(in the rows, 128 means zero)
Rows near named flat spaces through zero (a row that begins with a name and a colon came from that space):
z412-z530: [117 142 108 152 162 140 113 150 128 114 135 162 138 141 119 122 112 100
  55  96 160 122 153 120 146 129  89 107 175 135 172]
z466-z719: [143  87 176 144 158 197 133 175 160 175 112 123 139 103 164 155 131 172
 121 164  98 184 165 110 135 138  93  86 111 163 112]
z478-z643: [150 109 147 114 124 116 122 107 139 140 118 116 122 108 151 126 134 135
 141 150 101 134 140 138 116 120 134 150 139 130 112]
z634-z41: [156 158 106 108  97 140  94 147 104  78 126 179 119 122 149 119 113 114
 122 126 114  75 125 138 128 135 148 118  80 115  88]
z412-z530: [123 156 122 140 116 117 123 113  99 113 148 139 120 115 139  88 158 122
 110 130 132  92 131 141 138 136 141 104 106 136 131]
z412-z530: [155 224 113 161 105  84 154 123 119 104 138 139  78 131 156 130 150 125
 191 165  50 124  92 176 153 100 180 151 110 140  92]
z845-z268: [119 122 130 148 169 131 158 106 143 169 145 122 148 158 114 113 143 113
  99 118 174 135 137 105 128 139 107 129 178 152 161]
z412-z530: [ 97 148 117 172 182 143 141 153 125 142 156 144 127 156 123 122 104 104
  59  90 170 123 137 118 166 123  84 144 173 135 199]
z634-z41: [135 114 136 139 159 129 145 116 144 195 111 123 132 153 112 119 103  98
 121 123 138 159 127 122 100 130 154 190 165 152 155]
z634-z41: [165 245  90 167 127 101 159 112 102 118 174 190  90 161 173  84 143  72
 130 141 111  52 100 161 151 123 183 179 124 155 112]
z478-z643: [146  89 129 116 106 135  97 126 120 120  99 118 134 100 117 115 137 134
 134 138 111 145 149 128  91 145 156 107 112 132  90]
z412-z530: [107 124 125 111 111 117 124 128 130 141 115 139 139 119 108 129 120 103
 119 117 145 136 121 137 109 125 145 129 135 127 163]
z634-z41: [100 149 106 175 146 113 212 115 119 131 195  99 123 168 119 119 183 119
 151 111 180 104  96 113 165 137 119 143 165 132 137]
z478-z643: [131  92 147 161 149 170 121 151 107 131 140 116 124 102 150  98 153 149
  90 128 128 128 166 117 143 151 109  97 116 145 116]
z478-z643: [160 159 161 160 113 117 131 154 135 164  95 151  82  68 184 122 143 109
 137 176  25 175 147 192 128  97 184 158 140 172 128]
z466-z719: [143 121 151 160 168 183 137 152 139 175 146 141 134 121 173 115 134 140
  94 154 127 133 161 113 136 146 108 113 116 169 127]
z478-z643: [128 185  97 139 117 120 153 115 123 115 136 132 139 178  84 129 148 132
 176 134 140 129  89 113 119 148 160  82  89 143  94]
z466-z719: [133 229 113 102  82  76 173 121 124  41 163 191 106 143 163 153 172 104
 156 117 123  48  79 162 201  89 103 111 150  95 126]
z478-z643: [142 198 121 135 107  88 120 103 131 137 144 118  95 107 172 129 124 147
 181 192  58 120 107 170 123 102 172 156  73 138 109]
z845-z268: [130 180 109  84  64  84 183  95 105  54 134 164 134 176  85 127 192  99
 187  89 166  66  61 127 152 132 150  90 130  98  92]
z466-z719: [138 178 161 152 133 127 143 160 104 113 114 179  84 122 159 114 132 102
  94 102  85 117 126 167 192  97 123 150 152 132 162]
z412-z530: [124  46 161  79 127 137 101 120 174 165  87 107 167  92 121 159 115 143
 116 144 135 181 164 115  85 125  98 108 161 128 147]
z478-z643: [146 145 119 137 113 134 142 136 139 166 132 152 125 110 156 120 138  97
 140 161 112 130 130 145  98 135 179 147 121 162 117]
z478-z643: [131 187 127 136 122  80 150 130 159 151 127 151  99 113 164 157 114  93
 145 154  78 146 111 179 139  77 148 192 177 137 171]
z634-z41: [101 145 111 140 128  74 140  98 164 169 151 115 135  92 144 132 148  97
 114 163 131 151 142 160 104 103 134 143 196 152 190]
z845-z268: [ 87 139 138 110 108  97 144 129  76  58 118 151 112 153  78 110 140  98
  94  31 171  85  94 137 193 110 100 127 162  75 184]
z845-z268: [ 93 174  43 103  72  83 139 117 157  68 186 136 165 117 120 173 165 116
 168 158 176  90 103 129 104 130 123  56 128 110 117]
z845-z268: [139  99 139 111 129 154 137 126 131 155 120 127 142 145 120 126 119 129
 141 125 147 126 122 105 108 147 141 142 108 131 109]
z466-z719: [123 176 121 110 119 100 140 124 107  89 123 171 113 169 108 126 110  90
 117  75 145  85  90 139 166 107 124 160 149  97 158]
z478-z643: [145 186  97 103  66  82 131 112 117  63 141 145 108 119 144 141 152 125
 192 150  93  83  90 160 132 112 165 123  95 103  76]
z478-z643: [118  96 122 112 151 138 121 110 140 145 144 116 154 145 122 128 109 130
 104 118 177 112 138  99 115 139  97 139 141 119 145]
z412-z530: [144  75 122 105 132 161  93 146 153 123  87 138 168 127  95 150 114 131
 108 123 144 167 162  97  87 151 111  72 145 135 104]
z478-z643: [138 117 138 122 119 150 111 123 101 107 138 121 126 120 142 104 142 160
 132 135 126  96 134 117 134 149 127  99  68 122  88]
z412-z530: [138 178 116 124  97  98 106 118  81  74 152 159  88 106 172  90 131 110
 115 121 103  47 118 168 159 112 149 161  97 102 122]
z845-z268: [ 99 159 106 115 110  76 158  97 113  82 138 130 133 166  76 126 155 103
 137  81 172 102  89 128 152 118 119 116 169 100 155]
z634-z41: [ 85 127  87 154 123 143 191 149 147 114 186  97 160 148 102 166 182 149
 169 134 189 137 105  92 136 154 102  57 129 132 112]
z845-z268: [147 179 149 141 129 101 130 122 132 157  94 155 101 124 137 118 121 102
 129 142  70 158 123 169 131 100 167 158 147 156 152]
z634-z41: [114  86 158  91 117 110 110 103 121 133  86 123 140 121  90 113 126 116
 104  93 146 142 134 129 116 123 123 125 156 113 165]
z478-z643: [111 156  94 143 119 129 150 152 128 123 166 154 127 127 145 136 131  95
 120 125 154  98 115 136 135 128 136 142 135 129 146]
z412-z530: [115 160 115 141 117 115 154 108  82  86 164 100 107 166 110 107 149 156
 172 108 141  80  82 118 164 138 137 131  71 100  96]
z466-z719: [130 174 137 170 135 143 152 170 110 104 141 152  95 127 155 130 144 132
 123 123  95 123 121 147 185 115 118 118 121 135 127]
z634-z41: [193 190  92 148 130  98  99 141 174 189 106 194  96  92 201 136  70  41
 118 194  41 151 153 195  65  92 215 245 184 180 135]
z845-z268: [143 148 172 150 131 142 132 162 104 101 125 163  87  93 185 111 152 130
  90 119  80 110 149 161 196 106 101 122 139 130 138]
z466-z719: [129 111 181  87  88 121 112 132 110  95  91 143 112  84 144 126 147 143
 125 116  92 121 132 155 158 107 115 102 113 104 133]
z466-z719: [136 178 118 122 116 114 122 135 126 142 122 180 113 128 148 120  99  79
 113 128 114 105 115 159 123 111 165 174 127 136 158]
z466-z719: [135 114 130  89 100 120 112 114 134  94 113 115 141 126 115 150 134 159
 165 136 121 127 119 119 119 129 119  93 101 105  90]
z845-z268: [184 161 201 153 120 168 147 193  92 126 107 213  56  80 234  97 144  98
  91 124  37  94 145 188 206  99 145 180 126 147 121]
z845-z268: [108  69 149 134 167 152 133 125  91 157 114 120 132 168  80  82  99  98
  68  46 194 116 130  97 135 149 121 185 158 114 177]
z466-z719: [127  92 107 152 169 142 118 111 143 190 134  97 150 145 106 110 102 117
 108 137 160 157 150 101  74 154 146 160 145 156 138]
z634-z41: [135 119 163  79 114 118 132 112 138 110 102 141 135 136 124 146 132 137
 138 113 128 121 117 126 147 112  98 118 141 105 131]
z478-z643: [138 189 129 155 130 110 181 130 144 153 161 148 102 128 179 136 151 108
 153 159 100 117 108 158 155 104 144 167 148 151 137]
z466-z719: [147 167 148  98 104 131 114 155 112  44 130 184 104 113 179 147 132 141
 114 113  97  67 124 149 200 100  75 100 113  89 113]
z845-z268: [129 185 106 123  99  69 123 108 155 118 122 119 116 110 132 161 130 132
 182 176  72 157 109 166 111  94 157 125 130 131 123]
z845-z268: [123 120 115 125 137 108 117 101 163 146 130  77 145 127 116 157 120 167
 168 171 114 171 131 118  96 124 121 113 122 132 114]
z412-z530: [ 97 126 139  83  95  71 118  89 114  87 129 108 120 113 117 131 133 136
 137 105 136  98 106 148 150  97 106 139 137  77 163]
z466-z719: [137  75 182 154 183 168 132 132 127 188  82 104 132 152  94 106 116 144
  99 105 125 194 153 101 126 144 118 133 149 158 143]
z412-z530: [139 154 117 140 122 148 130 125  95 118 161 115 110 145 146 107 125 159
 165 144 119  83 103 119 136 148 156 139  35 123  76]
z634-z41: [143 172  82 132 106 119 106 143 126  94 139 181 129 113 146 122 130  86
 104 137 126  95 139 147 114 131 150 111 136 138 119]
z634-z41: [102 144 118 136 121  84 161  98 144 155 157 109 129 114 134 127 157 108
 139 146 141 131 118 148 121 113 139 147 167 138 168]
z412-z530: [144 252  78 118  80  47 158 101 144  94 140 176 106 149 136 152 140  78
 191 155  91 100  71 179 129  89 184 154 147 128 122]
z634-z41: [124 140 115 163 154 161 151 143 126 139 165 108 129 155 135 132 130 157
 147 142 140 124 119 102 140 148 119 119  89 139 103]
z412-z530: [154 122 137 127 124 129 129 137 158 151 102 135 128 110 142 148 130 123
 146 159  89 170 141 140 105 120 146 131 150 151 111]
z466-z719: [131 147 170 112 113 109 149 120 113 115 103 154 111 130 126 116 153 116
 124 102 112 120 113 150 167 107 124 125 149 122 150]
z845-z268: [169 171 130 165 151 108 141 119 140 154 114 127  94 145 146 127 116 119
 157 156  63 160 123 152 128 108 165 187 151 155 107]
z634-z41: [149 120 126 118 130 132 109 134 119 111 122 153 117 126 147 119 106 106
 101 110 125  99 139 133 133 123 125 166 145 113 124]
[141 134 132 138 154 175 133 160 155 183 126 168 146 136 149 137 103 107
 100 144 138 142 144 116 111 140 130 130 126 166 143]	z845-z268
[116 136 129 165 155 124 180 124 148 167 132 104 135 159  97 137 154 126
 148 130 139 178 117 116 130 132 131 120 169 158 142]	z634-z41
[113  83 171 115 186 129  99 115 143 128  90 108 143 152  93 140  90 152
  65  80 147 166 158 103 158 108  37 121 195 106 189]	z478-z643
[114 154 134 141 149 132 156 128 131 147 126 126 132 171  98 135 121 131
 138 113 142 146 104 114 144 128 123 124 126 136 148]	z478-z643
[118 156 134 118 100 130 137 149  96  55 141 144 110 130 134 137 150 151
 142 103 123  85 103 134 187 120 100  89  91  92 110]	z466-z719
[136 175 131 143  99  77 166 119 121 127 123 147  92 111 143 117 165  85
 151 132  88 129 107 179 143  99 176 166 171 139 141]	z412-z530
[118 113 123 117 126  92 115  87 118  73 148  65 121 131 119 136 140 185
 162 129 123 112 120 118 149 118  89 118 118  83  98]	z478-z643
[123 142 112 139 159 150 131 133 140 146 156 131 142 156 136 136 104 134
 115 134 156 114 127 105 130 137 105 132 115 134 136]	z412-z530
[ 94   9 154 101 153 170 147 110 130 137 122  52 182 169  52 138 143 183
 137  81 219 155 129  46 119 172  66  80 129 100 115]	z412-z530
[127 104 101 147 160 163 114 157 140 121 139 138 152 139 119 137 114 120
  82 113 166 134 158  98 121 149  93 101 158 135 130]	z634-z41
[147 154 104 134 112 147 104 166 130  56 140 134 119 113 156 167 130 175
 158 157  85 120 133 128 150 126 102  69  79 112  60]	z845-z268
[139 106 148 162 202 217 117 193 153 208 116 165 142 146 150 137  59 115
  55 123 142 164 167  99 124 143 101 154 132 170 168]	z845-z268
[121 131 114 148 146 106 122 120 127 121 132 101 116 137 116 132 112 133
 129 122 118 143 127 132 132 116 122 154 151 118 137]	z845-z268
[139 186 119 110 113 149 111 154  86  46 151 188 110 152 156 123 110 135
 110  96 134  34 105 126 191 126  96 110  65  88 106]	z466-z719
[124 116 120 132 143 150 109 154 139 139 113 147 141 129 117 137 100 112
  93 117 140 147 145 120 115 133 119 121 143 136 149]	z412-z530
[132 162  97 117 113 121 141 135 135 140 137 173 132 144 132 132 108  73
 127 122 149 100 107 137 109 126 163 169 138 133 143]	z412-z530
[114  98 129 169 175 143 122 133 144 175 152  99 132 107 151 118 120 134
  83 145 137 153 169 122 121 131 103 144 161 152 163]	z478-z643
[ 70  75 171  70 122 120 131  95 118 124  98 100 168 155  46 128 135 152
 113  65 201 138 108  93 141 133  76  73 129  91 188]	z845-z268
[123  97 112 124 136 145 107 126 134 155 137 121 149 119 128 118 110 121
 106 136 156 125 147 113  91 148 135 134 119 136 133]	z478-z643
[169 130 112 115 142  95  81 102 171 167 112 156 128  94 176 126  87  78
  87 168  96 135 173 160  74 103 147 198 199 150 150]	z466-z719
[150 174 122 103 114 151 104 147 121 111 130 188 125 135 162 131  95 120
 120 136 118  77 117 133 136 128 134 129  69 123 113]	z466-z719
